Below is a small trained network, with its code and all its weights. Each question gives an input and a target symbol and asks what happens when units are switched off, that is, made to give their printed mean instead of their output.

import numpy as np


def w(rows, s, z=0):
    codes = np.array(rows[::2]) - 128.0
    scale = np.full(codes.shape[1], s)
    scale[-1] = z or s
    return codes * scale


def f(y):
    return y / 2 * (1 + np.tanh(0.7978845608 * (y + 0.044715 * y**3)))


def softmax(a):
    e = np.exp(a - a.max(-1, keepdims=True))
    return e / e.sum(-1, keepdims=True)


def log_softmax(a):
    a = a - a.max(-1, keepdims=True)
    return a - np.log(np.exp(a).sum(-1, keepdims=True))


def net(x, mask):
    ids = ['ΓΔΘΛΠΩζημσ'.index(c) for c in x.split()]
    T = len(ids)
    res = E[ids] + P[:T]
    q, k, v = (res @ M[0].T for M in (Q, K, V))
    z = softmax(np.where(np.tri(T) > 0, q @ k.T / 3**0.5, -1e9)) @ v
    res = res + np.where(mask[0], z, O[0][:, -1]) @ O[0][:, :-1]
    y = f(res @ A[0][:, :-1].T + A[0][:, -1])
    res = res + np.where(mask[1:13], y, B[0][:, -1]) @ B[0][:, :-1]
    return log_softmax(res[-1] @ U[:, :-1].T + U[:, -1])


Q, K, V, O, A, B = {}, {}, {}, {}, {}, {}
E = w([
[154,128,159,167,155,222,12,97],'Γ',
[216,218,183,188,110,54,96,85],'Δ',
[99,200,131,64,102,50,136,71],'Θ',
[106,162,254,121,169,161,188,83],'Λ',
[69,38,138,125,131,169,191,29],'Π',
[40,74,93,71,130,231,55,121],'Ω',
[95,143,189,150,86,113,231,195],'ζ',
[85,82,169,101,53,119,136,192],'η',
[90,123,18,78,115,99,219,170],'μ',
[199,79,72,217,131,171,178,148],'σ',
],0.006)
P = w([
[185,236,93,140,167,186,128,108],'0',
[58,122,77,107,43,146,114,64],'1',
[57,14,254,148,217,41,189,232],'2',
[207,214,112,157,188,150,94,83],'3',
[36,100,53,146,2,96,82,45],'4',
[186,56,203,76,56,239,224,161],'5',
],0.0059)
Q[0] = w([
[73,123,112,168,198,50,69,115],'H1',
[71,129,13,161,12,106,43,57],'H1',
[165,143,67,95,2,201,146,87],'H1',
],0.0086)
K[0] = w([
[227,247,33,93,33,215,78,29],'H1',
[93,64,72,173,2,89,72,71],'H1',
[30,9,166,182,83,14,103,155],'H1',
],0.0083)
V[0] = w([
[102,19,53,169,144,237,171,233],'H1',
[10,89,117,8,71,185,3,60],'H1',
[44,133,104,9,104,31,213,183],'H1',
],0.006)
O[0] = w([
[48,115,95,251,90,194,145,247,253],'H1',
[94,29,72,28,29,78,55,143,113],'H1',
[87,108,132,23,232,2,166,238,66],'H1',
],0.0057,0.0017)
A[0] = w([
[150,150,14,165,108,185,63,91,161],'N1',
[111,154,82,87,99,179,3,59,114],'N2',
[211,208,79,179,168,149,74,87,31],'N3',
[207,197,212,122,193,142,121,51,132],'N4',
[182,74,239,55,232,79,147,143,87],'N5',
[106,144,164,163,219,137,184,234,144],'N6',
[96,48,136,54,134,41,128,209,245],'N7',
[219,225,105,139,155,114,60,61,75],'N8',
[140,203,55,81,122,58,129,66,249],'N9',
[97,163,170,167,213,147,183,224,154],'N10',
[82,53,171,152,52,171,163,202,240],'N11',
[21,50,52,47,91,41,126,100,81],'N12',
],0.0063,0.002)
B[0] = w([
[138,115,34,114,185,181,90,145,222],'N1',
[35,159,162,18,203,152,18,126,190],'N2',
[205,103,146,99,141,111,137,226,182],'N3',
[186,49,228,103,81,175,171,124,184],'N4',
[218,88,1,114,228,208,147,126,145],'N5',
[78,206,149,83,197,100,70,113,204],'N6',
[186,116,103,108,146,122,170,255,211],'N7',
[222,72,189,80,100,65,67,181,169],'N8',
[130,195,63,116,136,42,155,82,181],'N9',
[74,211,156,101,190,109,91,105,211],'N10',
[110,95,166,201,32,67,78,94,254],'N11',
[125,147,172,81,152,203,231,180,238],'N12',
],0.0054,0.0045)
U = w([
[220,108,24,147,210,195,216,229,129],'Γ',
[122,44,44,206,19,164,178,1,251],'Δ',
[112,134,149,146,76,77,142,161,117],'Θ',
[35,243,234,171,111,151,149,49,154],'Λ',
[126,65,166,79,142,169,44,229,19],'Π',
[80,239,40,83,194,54,142,154,106],'Ω',
[61,160,65,102,238,166,38,61,106],'ζ',
[127,48,196,84,111,217,242,24,61],'η',
[173,152,115,108,120,25,88,23,217],'μ',
[173,20,212,147,27,35,103,238,85],'σ',
],0.0051,0.0025)

Each question gives the input, a string of symbols that net reads in full, and the target symbol t.
The units are the heads (3 rows each of Q, K, V and O) and the neurons (one row each of A and B). Each row of codes is followed by its name. A weight is (code - 128) times the scale printed after its matrix; where a second scale follows, it is the last column's (O, A, B and U).
mask holds one flag per unit, heads first, then neurons. A switched-off unit (its flag False) gives its mean, the last column of its rows in O or B, instead of its output. The means were averaged over made-up inputs and are rounded, as every weight is.
A unit's drop is (log p(t) with every unit on - log p(t) with that unit switched off) / (log p(t) with every unit on - log p(t) with every unit switched off).
The circuit of an input: a set's keep is (log p(t) with only the set's units on - log p(t) with every unit switched off) / (log p(t) with every unit on - log p(t) with every unit switched off). Starting from the 12 units with the biggest drops (on a tie, the unit counted first), units are removed one at a time, each time the one whose removal leaves the highest keep (on an exact tie, the one counted first), for as long as the keep stays at least 0.8.
units of the circuit, in order: the units of the circuit, biggest drop first
most important unit: the unit with the biggest drop
k most important neurons: the k neurons with the biggest drops, biggest first
drop when u is switched off: that unit's drop, to one decimal
input σ σ Θ Γ, target Π: most important unit -> N8
input μ σ Ω Γ Θ Γ, target σ: units of the circuit, in order -> (H1, N11)
input Δ Δ Θ Γ Θ Γ, target Γ: units of the circuit, in order -> (H1, N5)
input Δ Θ ζ, target η: 2 most important neurons -> (N4, N5)
input Ω ζ Δ σ σ Δ, target η: units of the circuit, in order -> (H1, N4)
input Δ Θ Θ, target η: units of the circuit, in order -> (H1, N4)
input Δ σ Θ Π η, target σ: units of the circuit, in order -> (H1, N7)
input σ η σ ζ, target Λ: units of the circuit, in order -> (H1, N10, N7)
input σ μ σ σ σ Λ, target Λ: 2 most important neurons -> (N10, N6)
input Ω Ω Θ σ Θ Θ, target Γ: units of the circuit, in order -> (H1, N5, N7)
input μ σ Ω σ σ σ, target σ: units of the circuit, in order -> (H1, N11)
input Θ σ Λ, target Γ: units of the circuit, in order -> (N5, H1)
input μ Ω ζ, target Ω: units of the circuit, in order -> (H1, N6, N10)
input σ σ Θ σ Γ, target ζ: units of the circuit, in order -> (N2, H1, N1)
input Ω σ Θ σ ζ Ω, target Γ: 3 most important neurons -> (N5, N7, N2)
input σ Γ ζ Θ μ, target Γ: most important neuron -> (N12)
input μ μ σ σ σ η, target Λ: 2 most important neurons -> (N10, N6)
input σ σ Θ Δ, target σ: 3 most important neurons -> (N8, N4, N3)
input Θ Θ Γ, target Γ: drop when N5 is switched off -> 1.1
input Θ Δ σ Δ Θ Ω, target Λ: drop when N2 is switched off -> 0.0
input Λ μ Δ Λ σ Γ, target η: drop when N1 is switched off -> 0.1
